Below are the code and all the weights of a small trained network. Each question names an input and a target symbol and asks about switching units off, where a switched-off unit gives its printed mean instead of its output.

import numpy as np


def w(rows, s, z=0):
    codes = np.array(rows[::2]) - 128.0
    scale = np.full(codes.shape[1], s)
    scale[-1] = z or s
    return codes * scale


def norm(h):
    return h / np.sqrt((h * h).mean(-1, keepdims=True) + 1e-5)


def f(y):
    return np.maximum(y, 0)


def softmax(a):
    e = np.exp(a - a.max(-1, keepdims=True))
    return e / e.sum(-1, keepdims=True)


def log_softmax(a):
    a = a - a.max(-1, keepdims=True)
    return a - np.log(np.exp(a).sum(-1, keepdims=True))


def net(x, mask):
    ids = ['ΓΨαβεζημφω'.index(c) for c in x.split()]
    T = len(ids)
    res = E[ids] + P[:T]
    u = 0
    for l in range(2):
        q, k, v = (norm(res) @ M[l].T for M in (Q, K, V))
        z = softmax(np.where(np.tri(T) > 0, q @ k.T / 3**0.5, -1e9)) @ v
        res = res + np.where(mask[u], z, O[l][:, -1]) @ O[l][:, :-1]
        u += 1
        y = f(norm(res) @ A[l][:, :-1].T + A[l][:, -1])
        res = res + np.where(mask[u : u + 16], y, B[l][:, -1]) @ B[l][:, :-1]
        u += 16
    return log_softmax(norm(res)[-1] @ U[:, :-1].T + U[:, -1])


Q, K, V, O, A, B = {}, {}, {}, {}, {}, {}
E = w([
[149,72,55,182,78,243,146,77,99],'Γ',
[212,87,181,78,148,136,129,173,190],'Ψ',
[162,83,220,139,131,208,112,137,124],'α',
[132,84,123,135,200,225,128,82,59],'β',
[211,107,142,96,60,155,167,95,136],'ε',
[141,127,15,125,109,102,44,111,134],'ζ',
[142,38,134,120,160,34,151,59,156],'η',
[84,170,127,235,64,126,202,178,191],'μ',
[89,150,148,147,157,8,211,32,149],'φ',
[67,83,154,238,254,114,155,187,70],'ω',
],0.014)
P = w([
[11,94,36,166,129,194,184,77,212],'0',
[69,91,43,158,122,149,212,67,195],'1',
[85,128,84,157,121,174,164,60,192],'2',
[127,66,75,135,125,92,212,110,206],'3',
[139,101,100,160,104,131,155,89,187],'4',
[159,114,112,166,97,136,130,86,173],'5',
[163,112,132,152,87,113,140,94,160],'6',
[169,112,144,137,76,96,140,104,148],'7',
[182,127,152,143,86,95,124,100,123],'8',
[191,141,171,123,87,88,124,100,97],'9',
[197,146,177,97,104,66,125,120,78],'10',
[191,148,196,97,96,62,110,114,63],'11',
[175,140,220,93,75,71,71,119,45],'12',
],0.011)
Q[0] = w([
[6,254,88,157,144,87,157,178,150],'L0H1',
[67,139,172,118,140,197,187,177,114],'L0H1',
[152,135,154,117,94,129,177,83,142],'L0H1',
],0.0083)
K[0] = w([
[52,224,153,255,123,178,245,229,239],'L0H1',
[59,161,20,233,121,218,115,206,150],'L0H1',
[121,195,126,89,58,59,58,90,122],'L0H1',
],0.0058)
V[0] = w([
[114,159,21,152,87,213,147,187,25],'L0H1',
[125,227,241,213,64,136,253,217,161],'L0H1',
[135,231,120,20,33,111,30,165,207],'L0H1',
],0.004)
O[0] = w([
[97,81,79,122,155,121,78,254,130,3],'L0H1',
[58,50,223,69,2,82,143,207,173,71],'L0H1',
[134,125,59,107,116,115,26,177,207,21],'L0H1',
],0.0078,0.0027)
A[0] = w([
[76,180,113,135,93,1,126,112,147,21],'L0N1',
[93,99,151,80,84,135,76,188,137,53],'L0N2',
[126,61,184,91,169,146,132,119,167,166],'L0N3',
[137,165,113,107,178,169,122,163,77,2],'L0N4',
[118,133,165,74,130,151,95,146,76,9],'L0N5',
[158,76,126,71,172,163,187,118,180,227],'L0N6',
[158,152,106,151,159,100,151,93,87,252],'L0N7',
[100,153,146,166,150,61,142,181,71,90],'L0N8',
[174,99,95,142,147,87,119,68,95,167],'L0N9',
[116,136,123,122,173,65,95,110,122,108],'L0N10',
[114,165,128,140,160,176,66,127,137,83],'L0N11',
[126,154,127,173,137,101,151,85,81,219],'L0N12',
[80,64,109,177,117,105,115,182,80,135],'L0N13',
[150,164,102,103,143,100,129,110,188,222],'L0N14',
[193,153,143,77,93,85,134,139,178,90],'L0N15',
[183,127,101,68,76,157,135,124,183,104],'L0N16',
],0.0097,0.0039)
B[0] = w([
[185,215,92,128,255,172,153,138,222,156],'L0N1',
[192,204,77,76,77,161,134,143,161,134],'L0N2',
[114,85,155,175,67,159,160,89,119,188],'L0N3',
[132,233,140,209,73,99,175,130,173,133],'L0N4',
[203,77,152,187,163,136,217,109,173,132],'L0N5',
[117,188,52,188,76,178,48,98,115,254],'L0N6',
[120,111,137,130,117,137,61,144,219,247],'L0N7',
[174,93,205,203,151,82,112,107,129,151],'L0N8',
[143,132,128,119,32,144,49,163,119,250],'L0N9',
[168,108,173,129,85,131,117,129,201,146],'L0N10',
[143,145,48,163,28,141,156,183,149,135],'L0N11',
[94,79,190,131,160,140,131,138,186,228],'L0N12',
[203,186,98,155,90,160,143,105,210,154],'L0N13',
[155,178,93,144,118,126,128,120,206,204],'L0N14',
[149,153,200,151,88,169,109,105,76,209],'L0N15',
[118,148,150,226,65,159,110,105,73,223],'L0N16',
],0.007,0.0088)
Q[1] = w([
[72,36,65,32,254,79,111,237,25],'L1H1',
[17,103,92,17,153,56,171,173,89],'L1H1',
[205,88,167,101,104,186,63,115,51],'L1H1',
],0.009)
K[1] = w([
[23,103,2,185,80,228,133,63,145],'L1H1',
[134,98,54,90,174,241,205,94,128],'L1H1',
[152,157,125,39,89,74,74,123,114],'L1H1',
],0.0074)
V[1] = w([
[124,167,104,112,53,133,155,254,126],'L1H1',
[90,223,116,40,165,38,155,129,246],'L1H1',
[182,176,37,63,38,157,58,71,90],'L1H1',
],0.0097)
O[1] = w([
[5,125,144,86,71,204,65,133,107,38],'L1H1',
[144,220,98,153,66,159,150,73,131,1],'L1H1',
[126,108,71,42,162,164,157,114,59,163],'L1H1',
],0.014,0.0063)
A[1] = w([
[182,114,157,58,130,133,116,125,98,104],'L1N1',
[54,118,126,75,166,146,85,178,100,111],'L1N2',
[84,176,130,144,112,97,117,86,167,98],'L1N3',
[138,149,142,123,76,153,133,87,180,133],'L1N4',
[188,101,119,132,156,102,198,82,115,146],'L1N5',
[111,157,114,84,88,171,94,157,149,100],'L1N6',
[75,67,203,164,186,135,63,161,108,154],'L1N7',
[57,174,50,161,157,60,141,247,39,2],'L1N8',
[112,160,150,94,135,125,91,74,198,133],'L1N9',
[76,52,153,119,167,135,150,174,106,132],'L1N10',
[121,116,70,67,130,190,174,109,106,86],'L1N11',
[76,177,146,97,155,5,127,213,130,16],'L1N12',
[145,128,98,64,146,66,94,180,169,175],'L1N13',
[102,161,64,92,157,99,124,157,86,78],'L1N14',
[135,60,112,97,114,165,139,198,138,130],'L1N15',
[48,153,164,138,98,190,89,155,155,126],'L1N16',
],0.012,0.0099)
B[1] = w([
[127,110,90,126,125,137,111,101,153,210],'L1N1',
[112,120,121,153,109,86,193,141,164,178],'L1N2',
[138,159,133,159,122,163,171,176,124,171],'L1N3',
[67,137,154,125,152,134,146,112,127,242],'L1N4',
[154,105,190,80,141,165,131,117,199,244],'L1N5',
[119,168,120,117,122,145,101,184,124,173],'L1N6',
[178,150,156,168,127,114,200,186,120,255],'L1N7',
[227,165,149,130,54,50,220,252,136,128],'L1N8',
[114,116,166,147,106,186,167,175,122,189],'L1N9',
[132,137,210,141,121,131,180,132,113,205],'L1N10',
[159,117,116,178,106,92,79,173,142,229],'L1N11',
[98,92,137,246,135,22,145,203,151,128],'L1N12',
[194,111,90,158,123,154,149,173,107,166],'L1N13',
[164,130,116,124,77,86,176,224,174,140],'L1N14',
[139,197,141,154,118,135,182,108,120,227],'L1N15',
[99,95,148,104,120,195,161,173,170,171],'L1N16',
],0.012,0.007)
U = w([
[110,111,71,161,184,161,163,144,183,253],'Γ',
[161,111,130,139,129,151,95,128,118,157],'Ψ',
[168,149,188,64,90,82,75,122,47,212],'α',
[136,151,126,112,222,146,119,144,93,62],'β',
[164,76,131,112,88,125,195,135,53,1],'ε',
[147,148,56,111,168,104,49,147,70,206],'ζ',
[152,49,119,46,166,141,104,82,202,65],'η',
[42,99,154,88,136,183,91,137,146,102],'μ',
[148,254,112,124,125,112,188,49,100,56],'φ',
[123,80,159,198,126,46,21,154,142,85],'ω',
],0.0069,0.0048)

Each question gives the input, a string of symbols that net reads in full, and the target symbol t.
The units are the heads (3 rows each of Q, K, V and O) and the neurons (one row each of A and B). Each row of codes is followed by its name. A weight is (code - 128) times the scale printed after its matrix; where a second scale follows, it is the last column's (O, A, B and U).
mask holds one flag per unit, layer by layer, with each layer's heads first. A switched-off unit (its flag False) gives its mean, the last column of its rows in O or B, instead of its output. The means were averaged over made-up inputs and are rounded, as every weight is.
A unit's drop is (log p(t) with every unit on - log p(t) with that unit switched off) / (log p(t) with every unit on - log p(t) with every unit switched off).
The circuit of an input: a set's keep is (log p(t) with only the set's units on - log p(t) with every unit switched off) / (log p(t) with every unit on - log p(t) with every unit switched off). Starting from the 12 units with the biggest drops (on a tie, the unit counted first), units are removed one at a time, each time the one whose removal leaves the highest keep (on an exact tie, the one counted first), for as long as the keep stays at least 0.8.
circuit, biggest first: the units of the circuit, biggest drop first
unit that matters most: the unit with the biggest drop
top k neurons: the k neurons with the biggest drops, biggest first
k most important neurons of layer l: the k neurons of layer l with the biggest drops, biggest first
drop of u: that unit's drop, to one decimal
input Γ μ α β, target μ: circuit, biggest first	(L1H1; L0H1)
input ω φ α ζ ε ω ω ε Γ ζ, target ζ: circuit, biggest first	(L1H1; L0H1; L1N5)
input ζ μ ε ω ω Ψ ε Γ μ ζ φ Ψ Γ, target φ: 2 most important neurons of layer 1	(L1N11; L1N4)
input Ψ ε ω, target ω: circuit, biggest first	(L1H1; L0N8)
input Ψ ε ε Ψ, target ε: unit that matters most	L1H1
input ζ ε Ψ ω ω ω Ψ, target ω: top 2 neurons	(L0N8; L0N6)
input Ψ ε α ζ ζ ζ ε Ψ ε, target ε: circuit, biggest first	(L1H1; L1N15; L0N1; L0N6)
input ε ε ω ω ε, target ω: circuit, biggest first	(L0N8; L1H1)
input β Γ ζ ζ ζ ω ε ζ η, target η: top 4 neurons	(L0N9; L0N13; L1N5; L1N7)
input Ψ μ φ Ψ ε β Ψ Ψ ε Γ φ ζ β, target φ: circuit, biggest first	(L1H1; L0N16)
input ζ μ ζ ε Γ ω Ψ η ε ζ φ ω β, target ω: circuit, biggest first	(L0N1; L1H1; L0N8)
input ζ μ ε μ ε Ψ, target μ: circuit, biggest first	(L0H1; L0N6; L1H1; L1N16)
input η ε Ψ Γ ε ω ε Ψ ω Γ, target ω: circuit, biggest first	(L1H1; L0N6)
input Ψ Ψ ε μ α ε, target μ: top 3 neurons	(L0N6; L0N16; L1N16)
input ζ ε μ Ψ Γ η ζ Ψ Ψ ζ ζ ε Ψ, target ζ: unit that matters most	L0H1
input Γ η ε, target η: circuit, biggest first	(L1H1; L1N5; L1N7)
input ω Ψ ζ ζ η ω Ψ, target ω: top 2 neurons	(L0N8; L0N6)
input ζ φ η ε, target φ: top 2 neurons	(L0N6; L0N16)
input Γ ε β ε η η ε ε ε ε Ψ ζ α, target ζ: top 2 neurons	(L0N6; L0N3)
input μ Ψ ε Ψ Ψ ζ, target ζ: most important neuron of layer 0	(L0N6)
input ζ μ Ψ α ζ ε ω η ε, target ω: 4 most important neurons of layer 0	(L0N8; L0N6; L0N16; L0N14)
input ε α ζ η Γ ζ, target η: 2 most important neurons of layer 1	(L1N5; L1N7)
input ε η Ψ, target η: 3 most important neurons of layer 1	(L1N5; L1N7; L1N15)
input ε Ψ Ψ Ψ ω η ε ω Ψ ε β ζ β, target ζ: top 2 neurons	(L0N9; L1N11)
input ε Γ Γ ε Ψ β μ μ ε ε Γ η Γ, target η: drop of L1N5	0.2
input μ Γ ω φ Γ η ζ ε Γ Ψ Ψ ζ Γ, target ζ: drop of L1H1	0.2
